Here is a tiny trained network, its code and every weight. The questions are about switching its units off for an input and a target symbol, where a switched-off unit gives its printed mean instead of its output.

import numpy as np


def w(rows, s, z=0):
    codes = np.array(rows[::2]) - 128.0
    scale = np.full(codes.shape[1], s)
    scale[-1] = z or s
    return codes * scale


def f(y):
    return y / 2 * (1 + np.tanh(0.7978845608 * (y + 0.044715 * y**3)))


def softmax(a):
    e = np.exp(a - a.max(-1, keepdims=True))
    return e / e.sum(-1, keepdims=True)


def log_softmax(a):
    a = a - a.max(-1, keepdims=True)
    return a - np.log(np.exp(a).sum(-1, keepdims=True))


def net(x, mask):
    ids = ['αγδεζηθλμξπστφψω'.index(c) for c in x.split()]
    T = len(ids)
    res = E[ids] + P[:T]
    u = 0
    for l in range(2):
        q, k, v = (res @ M[l].T for M in (Q, K, V))
        z = softmax(np.where(np.tri(T) > 0, q @ k.T / 2**0.5, -1e9)) @ v
        res = res + np.where(mask[u], z, O[l][:, -1]) @ O[l][:, :-1]
        u += 1
        y = f(res @ A[l][:, :-1].T + A[l][:, -1])
        res = res + np.where(mask[u : u + 12], y, B[l][:, -1]) @ B[l][:, :-1]
        u += 12
    return log_softmax(res[-1] @ U[:, :-1].T + U[:, -1])


Q, K, V, O, A, B = {}, {}, {}, {}, {}, {}
E = w([
[165,150,168,78,141,230,143,135,3,158,87],'α',
[142,82,198,177,144,139,138,56,121,121,109],'γ',
[178,198,44,108,140,168,90,191,196,160,157],'δ',
[85,131,116,177,117,202,100,149,97,180,187],'ε',
[159,81,119,103,83,111,91,48,180,190,100],'ζ',
[138,55,166,52,107,94,210,113,131,187,81],'η',
[214,83,192,189,162,217,78,122,148,87,164],'θ',
[196,121,193,155,91,206,98,149,171,246,81],'λ',
[109,118,167,160,102,71,55,138,168,99,93],'μ',
[175,92,158,95,145,185,157,162,142,68,171],'ξ',
[118,48,93,126,93,105,107,49,177,118,221],'π',
[118,113,171,92,148,129,150,235,162,200,119],'σ',
[110,3,72,154,55,160,95,80,36,99,79],'τ',
[116,108,45,158,203,65,102,185,179,119,159],'φ',
[9,146,109,102,136,177,126,50,222,62,31],'ψ',
[186,155,131,178,164,179,51,114,28,71,123],'ω',
],0.021)
P = w([
[110,102,144,161,15,14,254,39,132,135,155],'0',
[102,146,216,47,83,55,133,81,151,129,193],'1',
[118,103,196,65,126,97,129,110,138,124,178],'2',
[115,82,187,70,144,99,118,138,121,105,168],'3',
[128,97,157,101,170,114,99,122,110,119,148],'4',
[124,60,142,108,172,106,110,147,112,108,149],'5',
[137,61,126,116,181,98,102,137,107,115,124],'6',
[142,56,107,139,202,121,107,136,89,104,110],'7',
[142,51,102,121,196,102,95,144,97,95,104],'8',
[143,43,83,141,203,103,107,148,87,99,86],'9',
[135,10,57,161,197,90,113,177,84,96,79],'10',
[157,56,66,142,221,105,102,134,86,84,73],'11',
],0.0066)
Q[0] = w([
[140,142,131,253,229,70,101,153,178,54,39],'0.h0',
[116,55,65,96,174,57,56,139,194,184,143],'0.h0',
],0.0045)
K[0] = w([
[52,194,141,144,105,159,209,61,164,73,120],'0.h0',
[33,178,31,48,119,132,105,171,252,173,77],'0.h0',
],0.0032)
V[0] = w([
[188,186,140,254,94,42,182,150,62,189,161],'0.h0',
[40,209,135,243,158,141,218,52,153,142,88],'0.h0',
],0.0033)
O[0] = w([
[46,207,96,125,82,70,137,165,151,93,119,5],'0.h0',
[132,1,159,125,101,189,158,238,104,141,118,25],'0.h0',
],0.0098,0.002)
A[0] = w([
[90,176,103,196,98,129,231,83,188,85,104,64],'0.n0',
[139,122,98,108,142,139,168,167,82,79,95,75],'0.n1',
[11,174,103,254,100,151,63,119,121,209,105,201],'0.n2',
[103,92,122,135,161,80,240,76,167,175,111,69],'0.n3',
[170,133,91,119,165,182,131,99,139,12,141,5],'0.n4',
[135,173,47,69,146,48,116,107,128,93,191,210],'0.n5',
[140,160,127,90,166,98,144,177,57,202,132,110],'0.n6',
[170,26,117,94,189,145,144,147,81,123,250,179],'0.n7',
[95,122,170,75,248,210,84,112,86,174,125,4],'0.n8',
[22,148,58,130,91,146,138,88,130,144,92,139],'0.n9',
[165,164,178,242,153,66,135,221,234,117,173,75],'0.n10',
[220,96,191,121,80,209,152,200,95,145,111,130],'0.n11',
],0.0072,0.0028)
B[0] = w([
[135,214,130,107,162,178,62,107,123,114,158,123],'0.n0',
[131,146,173,155,135,140,140,70,171,127,128,135],'0.n1',
[148,78,180,79,142,137,100,159,129,106,168,174],'0.n2',
[136,150,171,83,221,116,142,109,154,123,128,162],'0.n3',
[155,96,157,158,67,140,178,116,132,189,124,181],'0.n4',
[163,110,93,194,158,118,168,111,105,144,113,177],'0.n5',
[131,169,128,153,137,200,171,101,166,138,141,158],'0.n6',
[151,254,143,140,99,117,165,74,117,78,141,254],'0.n7',
[98,41,103,131,91,71,157,184,171,161,125,205],'0.n8',
[139,188,72,100,138,121,59,62,167,161,203,144],'0.n9',
[172,138,141,159,169,115,89,97,162,166,130,183],'0.n10',
[129,163,129,70,141,113,101,82,129,153,125,233],'0.n11',
],0.0092,0.0072)
Q[1] = w([
[222,71,163,112,190,176,81,44,190,151,119],'1.h0',
[53,159,96,223,96,61,125,254,92,116,138],'1.h0',
],0.0065)
K[1] = w([
[131,38,90,145,191,181,96,191,165,117,2],'1.h0',
[207,244,185,143,146,49,85,121,80,150,213],'1.h0',
],0.0065)
V[1] = w([
[30,242,117,79,213,253,49,43,208,49,83],'1.h0',
[140,171,123,54,159,133,75,132,115,98,187],'1.h0',
],0.0043)
O[1] = w([
[75,70,79,142,137,130,95,179,129,83,181,254],'1.h0',
[130,116,50,116,137,184,126,110,136,7,110,136],'1.h0',
],0.013,0.0055)
A[1] = w([
[168,196,130,112,136,131,201,155,7,131,120,249],'1.n0',
[164,98,159,99,156,35,112,79,118,181,68,51],'1.n1',
[96,140,75,162,186,55,111,74,124,65,178,124],'1.n2',
[83,81,232,99,52,142,135,31,144,169,54,184],'1.n3',
[192,109,152,111,61,152,107,122,142,164,81,16],'1.n4',
[19,76,47,133,158,106,141,130,166,151,109,119],'1.n5',
[113,110,83,142,106,84,117,254,204,152,97,57],'1.n6',
[163,156,228,152,118,40,50,219,103,156,7,191],'1.n7',
[161,128,219,121,153,44,211,186,178,203,88,85],'1.n8',
[70,59,107,70,163,50,254,163,179,64,121,4],'1.n9',
[140,83,145,87,158,129,50,135,137,173,180,175],'1.n10',
[86,42,145,186,43,99,68,150,151,73,48,53],'1.n11',
],0.0079,0.0037)
B[1] = w([
[144,72,121,15,132,65,95,252,161,149,136,185],'1.n0',
[109,160,114,90,218,68,89,140,180,34,139,213],'1.n1',
[92,107,211,81,148,128,148,141,62,223,116,247],'1.n2',
[74,56,83,202,151,134,132,98,186,119,58,255],'1.n3',
[133,138,166,105,123,112,15,123,248,157,155,163],'1.n4',
[197,130,216,139,107,102,141,160,173,115,168,206],'1.n5',
[140,103,151,151,131,145,156,18,7,133,81,180],'1.n6',
[83,156,144,115,19,91,192,158,66,152,58,205],'1.n7',
[131,184,155,112,92,253,86,202,86,73,114,219],'1.n8',
[149,192,47,159,74,172,55,118,76,124,136,191],'1.n9',
[68,175,112,156,84,123,157,140,111,62,176,253],'1.n10',
[140,231,97,109,120,142,178,136,153,146,120,190],'1.n11',
],0.0069,0.008)
U = w([
[111,70,135,66,149,149,147,161,156,213,116,161],'α',
[121,67,188,218,184,162,158,145,100,76,80,183],'γ',
[170,232,17,175,113,114,132,140,159,187,138,253],'δ',
[95,134,131,157,133,111,70,194,125,115,216,226],'ε',
[127,120,80,127,149,32,78,122,186,105,143,66],'ζ',
[151,180,113,105,167,148,86,115,117,74,105,73],'η',
[219,171,209,193,131,154,50,75,127,97,128,18],'θ',
[108,151,167,151,114,129,2,141,139,205,110,41],'λ',
[105,226,102,182,91,41,164,137,136,110,112,133],'μ',
[196,150,157,94,107,93,209,161,197,94,146,123],'ξ',
[110,180,180,106,125,125,156,56,121,195,145,112],'π',
[137,203,201,173,139,213,179,153,109,159,103,79],'σ',
[123,137,79,136,86,150,59,49,66,151,83,114],'τ',
[124,172,192,165,206,81,109,181,152,181,149,71],'φ',
[122,137,104,198,95,140,201,133,188,136,120,117],'ψ',
[217,47,163,170,105,92,24,206,59,102,118,236],'ω',
],0.0058,0.003)

Each question gives the input, a string of symbols that net reads in full, and the target symbol t.
The units are the heads (2 rows each of Q, K, V and O) and the neurons (one row each of A and B). Each row of codes is followed by its name. A weight is (code - 128) times the scale printed after its matrix; where a second scale follows, it is the last column's (O, A, B and U).
mask holds one flag per unit, layer by layer, with each layer's heads first. A switched-off unit (its flag False) gives its mean, the last column of its rows in O or B, instead of its output. The means were averaged over made-up inputs and are rounded, as every weight is.
A unit's drop is (log p(t) with every unit on - log p(t) with that unit switched off) / (log p(t) with every unit on - log p(t) with every unit switched off).
The circuit of an input: a set's keep is (log p(t) with only the set's units on - log p(t) with every unit switched off) / (log p(t) with every unit on - log p(t) with every unit switched off). Starting from the 12 units with the biggest drops (on a tie, the unit counted first), units are removed one at a time, each time the one whose removal leaves the highest keep (on an exact tie, the one counted first), for as long as the keep stays at least 0.8.
units of the circuit, in order: the units of the circuit, biggest drop first
k most important neurons: the k neurons with the biggest drops, biggest first
top k neurons in layer l: the k neurons of layer l with the biggest drops, biggest first
input ξ α ω ζ δ δ ψ σ η, target ε: 2 most important neurons : 1.n9, 0.n3
input ω π λ ψ ψ γ ω ε η ζ ξ, target ξ: units of the circuit, in order : 0.n7, 1.n0
input τ δ ψ γ ζ λ μ δ δ σ, target ε: 2 most important neurons : 0.n11, 0.n7
input ζ ξ ε ω σ ψ μ, target ε: units of the circuit, in order : 0.h0, 1.h0, 1.n10
input α φ ψ π, target ε: most important neuron : 0.n9
input γ μ φ ζ θ ψ ξ ψ ω δ μ π, target π: units of the circuit, in order : 0.n7, 1.n2
input δ δ δ ξ π φ μ μ μ φ, target φ: 4 most important neurons : 1.n2, 0.n10, 0.n5, 0.n8
input η η θ δ ψ σ, target ε: units of the circuit, in order : 1.h0, 0.h0
input δ π ω, target ω: units of the circuit, in order : 1.n0, 1.n11, 0.n9
input λ λ ε ω η θ ω η τ λ θ η, target η: units of the circuit, in order : 0.n3, 1.n8, 1.n1, 1.n9
input θ ζ θ γ δ ζ θ δ α ε θ, target θ: top 3 neurons in layer 0 : 0.n7, 0.n10, 0.n4
input ζ δ φ θ η ψ τ, target ε: 3 most important neurons : 0.n9, 0.n0, 1.n11
input α θ θ ψ, target ε: 3 most important neurons : 0.n9, 0.n0, 1.n5
input τ γ ψ α ψ τ ψ, target γ: top 4 neurons in layer 0 : 0.n8, 0.n4, 0.n7, 0.n11
input η γ μ ξ, target ξ: units of the circuit, in order : 0.n7, 1.n0, 1.h0
input θ π ε φ α λ ω δ σ ψ ω δ, target ω: units of the circuit, in order : 1.h0, 1.n6, 1.n5
input θ ε ε θ λ γ ζ ψ δ, target ε: 4 most important neurons : 0.n9, 0.n0, 1.n10, 1.n3
input μ ε ψ γ ξ α φ ε δ ψ, target ψ: top 2 neurons in layer 0 : 0.n8, 0.n4
input ψ ζ ω τ δ θ ω θ ψ δ ξ ψ, target γ: top 4 neurons in layer 0 : 0.n4, 0.n8, 0.n7, 0.n11
input γ σ δ π τ σ ω α π τ σ, target σ: top neuron in layer 0 : 0.n6
input σ η ψ λ ψ, target ψ: top 3 neurons in layer 0 : 0.n8, 0.n9, 0.n4
input ζ ω ψ φ σ δ γ ξ, target ε: most important neuron : 0.n7
input τ γ δ ω π μ δ ζ φ α μ, target μ: top 2 neurons in layer 1 : 1.n7, 1.n11
input λ φ φ φ φ, target φ: 2 most important neurons : 1.n2, 0.n5
input ζ ψ η τ μ, target ε: top 2 neurons in layer 1 : 1.n10, 1.n11
input ψ ξ δ γ γ τ γ ω, target ε: top 3 neurons in layer 0 : 0.n11, 0.n0, 0.n7
